Here is a tiny trained network, its code and every weight. The questions are about switching its units off for an input and a target symbol, where a switched-off unit gives its printed mean instead of its output.

import numpy as np


def w(rows, s, z=0):
    codes = np.array(rows[::2]) - 128.0
    scale = np.full(codes.shape[1], s)
    scale[-1] = z or s
    return codes * scale


def norm(h):
    return h / np.sqrt((h * h).mean(-1, keepdims=True) + 1e-5)


def f(y):
    return y / 2 * (1 + np.tanh(0.7978845608 * (y + 0.044715 * y**3)))


def softmax(a):
    e = np.exp(a - a.max(-1, keepdims=True))
    return e / e.sum(-1, keepdims=True)


def log_softmax(a):
    a = a - a.max(-1, keepdims=True)
    return a - np.log(np.exp(a).sum(-1, keepdims=True))


def net(x, mask):
    ids = ['βγεθλξπψ'.index(c) for c in x.split()]
    T = len(ids)
    res = E[ids] + P[:T]
    u = 0
    for l in range(2):
        r = norm(res)
        for j in range(2):
            rows = slice(3 * j, 3 * j + 3)
            q, k, v = (r @ M[l][rows].T for M in (Q, K, V))
            z = softmax(np.where(np.tri(T) > 0, q @ k.T / 3**0.5, -1e9)) @ v
            o = O[l][rows]
            res = res + np.where(mask[u + j], z, o[:, -1]) @ o[:, :-1]
        u += 2
        y = f(norm(res) @ A[l][:, :-1].T + A[l][:, -1])
        res = res + np.where(mask[u : u + 4], y, B[l][:, -1]) @ B[l][:, :-1]
        u += 4
    return log_softmax(norm(res)[-1] @ U[:, :-1].T + U[:, -1])


Q, K, V, O, A, B = {}, {}, {}, {}, {}, {}
E = w([
[139,62,105,150,98,110,58,178],'β',
[119,25,140,15,49,102,195,84],'γ',
[146,56,116,135,76,103,54,154],'ε',
[151,158,249,158,53,68,157,214],'θ',
[254,79,106,181,151,126,111,127],'λ',
[133,206,51,59,187,65,103,115],'ξ',
[172,170,51,130,143,192,124,219],'π',
[34,167,134,178,186,208,138,54],'ψ',
],0.00083)
P = w([
[130,101,185,2,159,190,20,146],'0',
[148,111,149,75,152,173,25,143],'1',
[152,117,129,106,143,160,38,157],'2',
[152,108,112,129,129,148,66,157],'3',
[148,116,101,134,125,147,91,151],'4',
[143,119,99,151,107,138,111,154],'5',
[141,125,99,159,98,130,133,143],'6',
[130,133,89,189,86,108,148,145],'7',
[113,142,90,187,77,91,157,136],'8',
[105,144,85,192,71,77,177,127],'9',
],0.00097)
Q[0] = w([
[6,172,252,6,233,83,235,4],'L0H0',
[124,29,50,244,7,15,113,190],'L0H0',
[4,198,252,2,248,137,233,3],'L0H0',
[220,95,50,128,181,201,53,155],'L0H1',
[215,12,2,255,2,3,71,251],'L0H1',
[16,243,254,2,254,254,175,4],'L0H1',
],0.0034)
K[0] = w([
[174,96,163,7,142,134,6,167],'L0H0',
[137,161,107,239,50,53,251,168],'L0H0',
[169,95,155,9,154,149,5,151],'L0H0',
[81,239,4,99,221,228,140,121],'L0H1',
[123,168,36,210,105,106,250,131],'L0H1',
[143,81,222,49,151,156,6,126],'L0H1',
],0.0034)
V[0] = w([
[17,135,205,220,181,125,138,22],'L0H0',
[221,153,202,115,182,137,180,145],'L0H0',
[135,29,146,100,85,75,52,114],'L0H0',
[74,129,119,57,171,46,69,103],'L0H1',
[252,46,185,180,118,11,138,56],'L0H1',
[229,221,66,146,216,133,187,73],'L0H1',
],0.0015)
O[0] = w([
[169,91,101,155,103,202,98,157,6],'L0H0',
[57,99,102,156,73,105,130,154,94],'L0H0',
[157,161,149,96,129,132,189,122,212],'L0H0',
[101,134,153,179,57,130,193,146,154],'L0H1',
[128,120,162,3,164,191,140,174,78],'L0H1',
[146,96,216,124,143,78,73,164,73],'L0H1',
],0.0023,0.0017)
A[0] = w([
[9,164,164,250,161,167,162,24,208],'L0N0',
[62,183,123,93,134,147,202,108,111],'L0N1',
[175,111,252,169,135,108,150,182,2],'L0N2',
[179,176,110,162,153,135,162,136,113],'L0N3',
],0.0032,0.00085)
B[0] = w([
[220,188,201,115,169,207,157,102,254],'L0N0',
[132,85,124,249,121,108,71,104,224],'L0N1',
[44,195,67,149,78,155,128,171,101],'L0N2',
[72,41,181,74,36,67,98,68,188],'L0N3',
],0.0018,0.00093)
Q[1] = w([
[140,219,242,74,195,60,194,174],'L1H0',
[87,72,102,116,165,56,27,179],'L1H0',
[184,165,211,209,191,184,24,71],'L1H0',
[110,155,56,84,53,3,204,150],'L1H1',
[59,210,174,16,140,50,224,88],'L1H1',
[83,189,116,29,92,19,221,111],'L1H1',
],0.003)
K[1] = w([
[140,74,104,8,137,127,221,66],'L1H0',
[145,51,55,149,159,89,81,218],'L1H0',
[157,124,110,109,170,208,47,60],'L1H0',
[27,74,26,218,19,9,113,230],'L1H1',
[34,65,82,8,47,73,23,193],'L1H1',
[4,20,6,31,3,3,8,253],'L1H1',
],0.0034)
V[1] = w([
[83,140,102,137,152,174,102,92],'L1H0',
[130,161,247,115,98,168,97,86],'L1H0',
[189,148,160,126,142,197,177,105],'L1H0',
[179,195,233,104,171,157,167,110],'L1H1',
[111,150,146,71,130,184,88,103],'L1H1',
[159,177,192,124,137,202,216,91],'L1H1',
],0.0016)
O[1] = w([
[54,133,194,147,98,99,166,146,80],'L1H0',
[16,154,97,137,188,72,250,105,106],'L1H0',
[72,165,182,64,163,81,160,116,1],'L1H0',
[225,64,80,138,72,77,106,152,63],'L1H1',
[142,93,144,195,104,16,162,132,126],'L1H1',
[186,90,60,171,54,99,80,137,9],'L1H1',
],0.0012,0.00085)
A[1] = w([
[123,111,165,131,114,130,99,189,143],'L1N0',
[150,190,169,221,207,21,41,97,27],'L1N1',
[132,34,184,129,78,100,216,2,1],'L1N2',
[112,158,167,110,160,159,154,132,42],'L1N3',
],0.0033,0.0015)
B[1] = w([
[152,189,190,104,70,48,160,28,128],'L1N0',
[86,205,16,7,167,120,83,55,252],'L1N1',
[96,119,186,50,49,225,21,162,178],'L1N2',
[204,47,78,181,97,8,83,148,103],'L1N3',
],0.0016,0.0019)
U = w([
[251,15,5,243,9,11,4,163,125],'β',
[27,23,247,9,9,251,14,167,142],'γ',
[249,32,243,1,245,7,244,250,126],'ε',
[9,253,226,246,11,19,231,235,207],'θ',
[15,11,244,244,244,21,32,94,8],'λ',
[34,246,20,18,215,29,47,10,138],'ξ',
[13,10,3,207,243,248,253,219,68],'π',
[251,222,242,249,196,250,162,7,150],'ψ',
],0.0034,0.0015)

Each question gives the input, a string of symbols that net reads in full, and the target symbol t.
The units are the heads (3 rows each of Q, K, V and O) and the neurons (one row each of A and B). Each row of codes is followed by its name. A weight is (code - 128) times the scale printed after its matrix; where a second scale follows, it is the last column's (O, A, B and U).
mask holds one flag per unit, layer by layer, with each layer's heads first. A switched-off unit (its flag False) gives its mean, the last column of its rows in O or B, instead of its output. The means were averaged over made-up inputs and are rounded, as every weight is.
A unit's drop is (log p(t) with every unit on - log p(t) with that unit switched off) / (log p(t) with every unit on - log p(t) with every unit switched off).
The circuit of an input: a set's keep is (log p(t) with only the set's units on - log p(t) with every unit switched off) / (log p(t) with every unit on - log p(t) with every unit switched off). Starting from all 12 units, units are removed one at a time, each time the one whose removal leaves the highest keep (on an exact tie, the one counted first), for as long as the keep stays at least 0.8.
units of the circuit, in order: the units of the circuit, biggest drop first
most important unit: the unit with the biggest drop
k most important neurons: the k neurons with the biggest drops, biggest first
drop when u is switched off: that unit's drop, to one decimal
input λ ε θ ε π ξ ε ε θ β, target π: 3 most important neurons => (L1N1; L1N2; L0N0)
input ξ λ ψ ξ γ ε π, target ξ: most important unit => L0H1
input ψ ξ π ε ξ π λ ψ π, target β: units of the circuit, in order => (L0H0; L0N0; L1H1)
input ε ε ε ε ε ψ ξ β β, target θ: units of the circuit, in order => (L1N1; L0N1; L1H1)
input λ ε λ θ π ε ε β, target γ: units of the circuit, in order => (L0N3; L0H0; L1N2)
input ε ξ γ ξ π ξ ε ε, target θ: 3 most important neurons => (L0N2; L1N1; L0N1)
input θ ε λ ε ε, target ε: 3 most important neurons => (L1N1; L0N3; L1N2)
input ξ ε ε ε β, target γ: 2 most important neurons => (L0N3; L1N2)
input π θ θ λ, target ε: 3 most important neurons => (L0N1; L1N1; L1N2)
input ψ ψ ξ θ γ ε λ ε β, target ε: 2 most important neurons => (L1N1; L1N2)
input θ ξ ε ψ ε ξ β, target θ: 2 most important neurons => (L0N2; L1N1)
input λ γ θ γ ε ε, target γ: 3 most important neurons => (L0N2; L1N2; L1N1)
input ψ π ε, target β: 2 most important neurons => (L0N0; L0N3)
input ε β ε ε ε ε ξ β ε λ, target ε: units of the circuit, in order => (L0H1)
input ε π θ, target θ: 2 most important neurons => (L0N2; L1N1)
input ε ε ε θ ξ θ λ ψ β ψ, target ψ: 2 most important neurons => (L0N0; L0N1)
input ε ξ θ γ β, target π: drop when L0H1 is switched off => 0.8
input β λ ε ε ε β ε, target γ: drop when L0N0 is switched off => 0.1
input θ π λ ψ β ψ λ, target β: drop when L0H0 is switched off => 2.5
input π ψ β, target β: units of the circuit, in order => (L1H1)
